Below is a small trained network, with its code and all its weights. Each question gives an input and a class and asks what happens when units are switched off, that is, made to give their printed mean instead of their output.

import numpy as np


def w(rows, s, z=0):
    codes = np.array(rows[::2]) - 128.0
    scale = np.full(codes.shape[1], s)
    scale[-1] = z or s
    return codes * scale


def norm(h):
    return h / np.sqrt((h * h).mean(-1, keepdims=True) + 1e-5)


def f(y):
    return y / 2 * (1 + np.tanh(0.7978845608 * (y + 0.044715 * y**3)))


def log_softmax(a):
    a = a - a.max(-1, keepdims=True)
    return a - np.log(np.exp(a).sum(-1, keepdims=True))


def net(x, mask):
    res = np.array(x, float).reshape(1, 7) / 4 @ E
    u = 0
    for l in range(3):
        y = f(norm(res) @ A[l][:, :-1].T + A[l][:, -1])
        res = res + np.where(mask[u : u + 5], y, B[l][:, -1]) @ B[l][:, :-1]
        u += 5
    return log_softmax(norm(res)[-1] @ U[:, :-1].T + U[:, -1])


A, B = {}, {}
E = w([
[192,198,68,188,91,133,154,203,117,77,216],'x0',
[198,55,94,37,115,119,221,177,199,32,58],'x1',
[186,68,204,129,215,140,175,166,179,212,186],'x2',
[124,133,137,130,128,129,128,131,131,123,126],'x3',
[79,196,62,245,178,3,219,149,172,215,52],'x4',
[143,129,95,169,232,193,168,104,60,70,104],'x5',
[127,123,123,132,130,126,123,124,134,123,131],'x6',
],0.0029)
A[0] = w([
[107,103,165,67,195,86,85,40,97,157,45,3],'0.n0',
[80,76,151,84,133,139,115,60,139,157,41,23],'0.n1',
[128,141,97,149,253,198,183,71,2,90,76,18],'0.n2',
[51,136,117,190,144,153,81,43,89,161,206,19],'0.n3',
[63,199,99,110,77,101,111,83,55,59,57,20],'0.n4',
],0.0045,0.0029)
B[0] = w([
[40,120,166,155,68,199,209,136,152,133,172,191],'0.n0',
[52,138,160,158,81,211,200,165,160,116,194,181],'0.n1',
[132,138,159,154,196,77,30,160,255,33,161,233],'0.n2',
[193,167,167,111,102,148,129,206,87,131,24,249],'0.n3',
[210,20,45,178,84,179,88,95,147,220,140,234],'0.n4',
],0.0057,0.0019)
A[1] = w([
[85,186,173,147,150,142,62,86,35,169,162,83],'1.n0',
[180,195,67,185,88,142,168,202,101,86,255,2],'1.n1',
[87,140,164,79,22,41,64,133,192,187,171,19],'1.n2',
[132,119,146,44,147,186,74,70,35,94,199,39],'1.n3',
[184,77,183,133,219,147,153,132,138,222,198,28],'1.n4',
],0.0071,0.0032)
B[1] = w([
[165,153,149,104,101,153,142,206,123,128,65,233],'1.n0',
[13,98,201,125,102,194,161,105,165,136,131,229],'1.n1',
[145,138,127,172,237,147,87,125,144,35,140,226],'1.n2',
[133,140,125,104,143,2,179,79,115,176,200,255],'1.n3',
[144,84,13,177,54,161,81,93,127,152,102,213],'1.n4',
],0.0074,0.0037)
A[2] = w([
[3,78,195,73,180,180,114,48,104,180,67,29],'2.n0',
[160,89,98,14,126,126,209,151,130,49,27,83],'2.n1',
[100,140,81,107,153,129,143,138,132,126,105,57],'2.n2',
[67,157,29,116,42,126,44,33,46,73,79,1],'2.n3',
[50,198,64,177,201,7,198,81,83,204,74,82],'2.n4',
],0.0076,0.0031)
B[2] = w([
[78,144,135,144,93,163,170,144,141,100,147,208],'2.n0',
[122,197,150,157,122,129,97,157,76,173,94,235],'2.n1',
[184,100,237,139,78,197,36,138,131,164,255,116],'2.n2',
[156,59,83,161,140,157,158,134,174,182,126,199],'2.n3',
[143,114,149,44,115,100,134,93,92,103,178,252],'2.n4',
],0.0087,0.0038)
U = w([
[3,121,175,130,77,197,209,129,160,118,148,145],'0',
[164,121,131,38,125,29,151,72,79,143,192,254],'1',
[175,47,10,180,93,164,109,110,157,187,103,109],'2',
[161,223,163,132,120,131,99,210,59,163,37,75],'3',
[130,143,129,159,233,115,72,137,185,21,140,40],'4',
],0.0076,0.00068)

Each question gives the input, the list of numbers given to net, and the class t.
The units are the neurons (one row each of A and B). Each row of codes is followed by its name. A weight is (code - 128) times the scale printed after its matrix; where a second scale follows, it is the last column's (A, B and U).
mask holds one flag per neuron, layer by layer. A switched-off neuron (its flag False) gives its mean, the last column of its row in B, instead of its output. The means were averaged over made-up inputs and are rounded, as every weight is.
A unit's drop is (log p(t) with every unit on - log p(t) with that unit switched off) / (log p(t) with every unit on - log p(t) with every unit switched off).
The circuit of an input: a set's keep is (log p(t) with only the set's units on - log p(t) with every unit switched off) / (log p(t) with every unit on - log p(t) with every unit switched off). Starting from the 12 units with the biggest drops (on a tie, the unit counted first), units are removed one at a time, each time the one whose removal leaves the highest keep (on an exact tie, the one counted first), for as long as the keep stays at least 0.8.
units of the circuit, in order: the units of the circuit, biggest drop first
k most important neurons: the k neurons with the biggest drops, biggest first
k most important neurons of layer l: the k neurons of layer l with the biggest drops, biggest first
input [8,7,2,2,6,2,6], class 0: most important neuron of layer 0 => (0.n3)
input [0,-1,0,-6,5,5,-4], class 1: 2 most important neurons => (2.n4; 1.n2)
input [3,8,-5,7,0,-1,8], class 3: 2 most important neurons => (2.n1; 1.n4)
input [2,7,-8,-5,-4,2,-8], class 2: 2 most important neurons of layer 0 => (0.n4; 0.n3)
input [-1,8,5,5,0,1,0], class 3: 2 most important neurons => (2.n1; 0.n4)
input [-1,-5,4,-1,1,-3,7], class 3: 3 most important neurons => (1.n0; 0.n3; 0.n4)
input [-4,3,5,-7,3,-7,3], class 4: 3 most important neurons => (1.n2; 0.n4; 2.n3)
input [-6,7,-7,2,8,1,6], class 1: 4 most important neurons => (2.n4; 1.n1; 1.n4; 1.n0)
input [6,6,2,-1,-2,-8,2], class 4: 3 most important neurons => (1.n2; 0.n1; 0.n3)
input [5,-1,-6,7,7,-4,-3], class 1: 3 most important neurons => (2.n4; 1.n4; 0.n1)
input [-2,3,1,-1,-6,-8,2], class 4: 2 most important neurons => (1.n2; 2.n4)
input [-3,-7,-5,8,-8,7,-5], class 1: 2 most important neurons => (1.n3; 2.n1)
input [1,-3,5,0,-4,-6,-5], class 4: 2 most important neurons => (1.n2; 0.n4)
input [4,3,6,-3,1,-2,5], class 2: 2 most important neurons => (1.n4; 0.n1)
input [7,-7,-5,2,3,0,5], class 0: most important neuron => (1.n1)
input [8,3,-6,8,8,1,4], class 0: 3 most important neurons of layer 1 => (1.n1; 1.n3; 1.n4)
input [4,-8,6,-2,-6,7,-8], class 3: 2 most important neurons of layer 2 => (2.n4; 2.n3)
input [5,4,1,1,-7,5,3], class 1: 2 most important neurons of layer 0 => (0.n1; 0.n0)
input [1,-7,-7,6,-4,-8,0], class 4: 3 most important neurons of layer 1 => (1.n2; 1.n4; 1.n0)
input [5,-8,2,-2,-1,1,3], class 3: units of the circuit, in order => (1.n0)
input [4,0,-6,-8,-4,-2,1], class 2: 2 most important neurons of layer 0 => (0.n4; 0.n1)
input [-2,-4,-2,4,1,-3,0], class 3: 2 most important neurons of layer 1 => (1.n4; 1.n1)
input [3,0,1,1,6,-8,-1], class 4: 2 most important neurons of layer 1 => (1.n2; 1.n3)
input [-1,-7,0,5,8,1,-7], class 1: 2 most important neurons of layer 2 => (2.n4; 2.n1)
input [-2,4,-6,7,-1,-7,-2], class 4: 2 most important neurons of layer 1 => (1.n2; 1.n4)
input [-4,-2,8,1,5,-7,1], class 2: 2 most important neurons of layer 1 => (1.n4; 1.n3)
